Below are the code and all the weights of a small trained network. Each question names an input and a class and asks about switching units off, where a switched-off unit gives its printed mean instead of its output.

import numpy as np


def w(rows, s, z=0):
    codes = np.array(rows[::2]) - 128.0
    scale = np.full(codes.shape[1], s)
    scale[-1] = z or s
    return codes * scale


def f(y):
    return np.maximum(y, 0)


def log_softmax(a):
    a = a - a.max(-1, keepdims=True)
    return a - np.log(np.exp(a).sum(-1, keepdims=True))


def net(x, mask):
    res = np.array(x, float).reshape(1, 3) / 4 @ E
    y = f(res @ A[0][:, :-1].T + A[0][:, -1])
    res = res + np.where(mask, y, B[0][:, -1]) @ B[0][:, :-1]
    return log_softmax(res[-1] @ U[:, :-1].T + U[:, -1])


A, B = {}, {}
E = w([
[135,239,69,12],'x0',
[220,174,104,187],'x1',
[147,158,254,123],'x2',
],0.0094)
A[0] = w([
[184,137,149,128,122],'neuron 0',
[182,142,146,47,56],'neuron 1',
[95,108,181,147,148],'neuron 2',
[161,106,127,193,96],'neuron 3',
[211,151,159,137,114],'neuron 4',
[35,128,183,95,43],'neuron 5',
[187,181,116,196,28],'neuron 6',
[185,121,35,170,118],'neuron 7',
[53,92,145,87,44],'neuron 8',
[104,108,162,234,38],'neuron 9',
[191,142,222,79,114],'neuron 10',
[136,165,79,96,153],'neuron 11',
[118,173,121,106,66],'neuron 12',
[88,134,83,94,254],'neuron 13',
[119,46,80,157,98],'neuron 14',
[246,146,115,153,40],'neuron 15',
[152,167,133,99,76],'neuron 16',
[132,95,198,150,136],'neuron 17',
[121,204,119,92,64],'neuron 18',
],0.014,0.0064)
B[0] = w([
[89,103,165,99,173],'neuron 0',
[154,172,116,214,183],'neuron 1',
[143,135,148,135,193],'neuron 2',
[154,181,138,143,195],'neuron 3',
[71,123,171,113,200],'neuron 4',
[84,145,168,186,183],'neuron 5',
[69,130,130,137,196],'neuron 6',
[102,74,218,77,244],'neuron 7',
[52,136,170,160,180],'neuron 8',
[137,181,121,175,210],'neuron 9',
[181,52,208,5,214],'neuron 10',
[159,158,195,170,231],'neuron 11',
[104,198,112,169,167],'neuron 12',
[157,102,178,118,254],'neuron 13',
[175,143,175,157,206],'neuron 14',
[69,141,153,137,212],'neuron 15',
[146,169,123,202,172],'neuron 16',
[162,145,132,185,204],'neuron 17',
[138,159,132,158,206],'neuron 18',
],0.013,0.0094)
U = w([
[5,115,152,155,95],'0',
[178,158,133,179,2],'1',
[142,88,157,129,237],'2',
[160,94,133,130,215],'3',
[111,61,74,106,70],'4',
],0.018,0.0085)

Each question gives the input, the list of numbers given to net, and the class t.
The units are the neurons (one row each of A and B). Each row of codes is followed by its name. A weight is (code - 128) times the scale printed after its matrix; where a second scale follows, it is the last column's (A, B and U).
mask holds one flag per neuron, in row order. A switched-off neuron (its flag False) gives its mean, the last column of its row in B, instead of its output. The means were averaged over made-up inputs and are rounded, as every weight is.
A unit's drop is (log p(t) with every unit on - log p(t) with that unit switched off) / (log p(t) with every unit on - log p(t) with every unit switched off).
The circuit of an input: a set's keep is (log p(t) with only the set's units on - log p(t) with every unit switched off) / (log p(t) with every unit on - log p(t) with every unit switched off). Starting from the 12 units with the biggest drops (on a tie, the unit counted first), units are removed one at a time, each time the one whose removal leaves the highest keep (on an exact tie, the one counted first), for as long as the keep stays at least 0.8.
circuit, biggest first: the units of the circuit, biggest drop first
most important unit: the unit with the biggest drop
top k neurons: the k neurons with the biggest drops, biggest first
drop when u is switched off: that unit's drop, to one decimal
input [0,-5,-6], class 2: most important unit	neuron 13
input [2,7,-6], class 0: circuit, biggest first	neuron 15; neuron 6
input [6,5,8], class 2: top 2 neurons	neuron 10; neuron 4
input [-6,2,-6], class 1: top 4 neurons	neuron 9; neuron 10; neuron 14; neuron 3
input [4,-7,-8], class 2: top 3 neurons	neuron 13; neuron 15; neuron 6
input [-8,1,-8], class 1: top 2 neurons	neuron 9; neuron 14
input [7,-6,-5], class 1: top 2 neurons	neuron 11; neuron 7
input [2,5,-6], class 2: top 2 neurons	neuron 8; neuron 7
input [4,-5,7], class 2: top 2 neurons	neuron 10; neuron 15
input [6,6,-5], class 0: top 2 neurons	neuron 7; neuron 15
input [5,4,-7], class 2: top 2 neurons	neuron 7; neuron 13
input [1,6,-7], class 2: top 2 neurons	neuron 8; neuron 5
input [-8,1,8], class 1: top 2 neurons	neuron 9; neuron 17
input [0,-4,6], class 2: circuit, biggest first	neuron 10
input [-7,7,-2], class 0: drop when neuron 15 is switched off	0.6
input [2,5,1], class 0: drop when neuron 15 is switched off	0.1
input [4,-4,-8], class 2: drop when neuron 13 is switched off	0.3
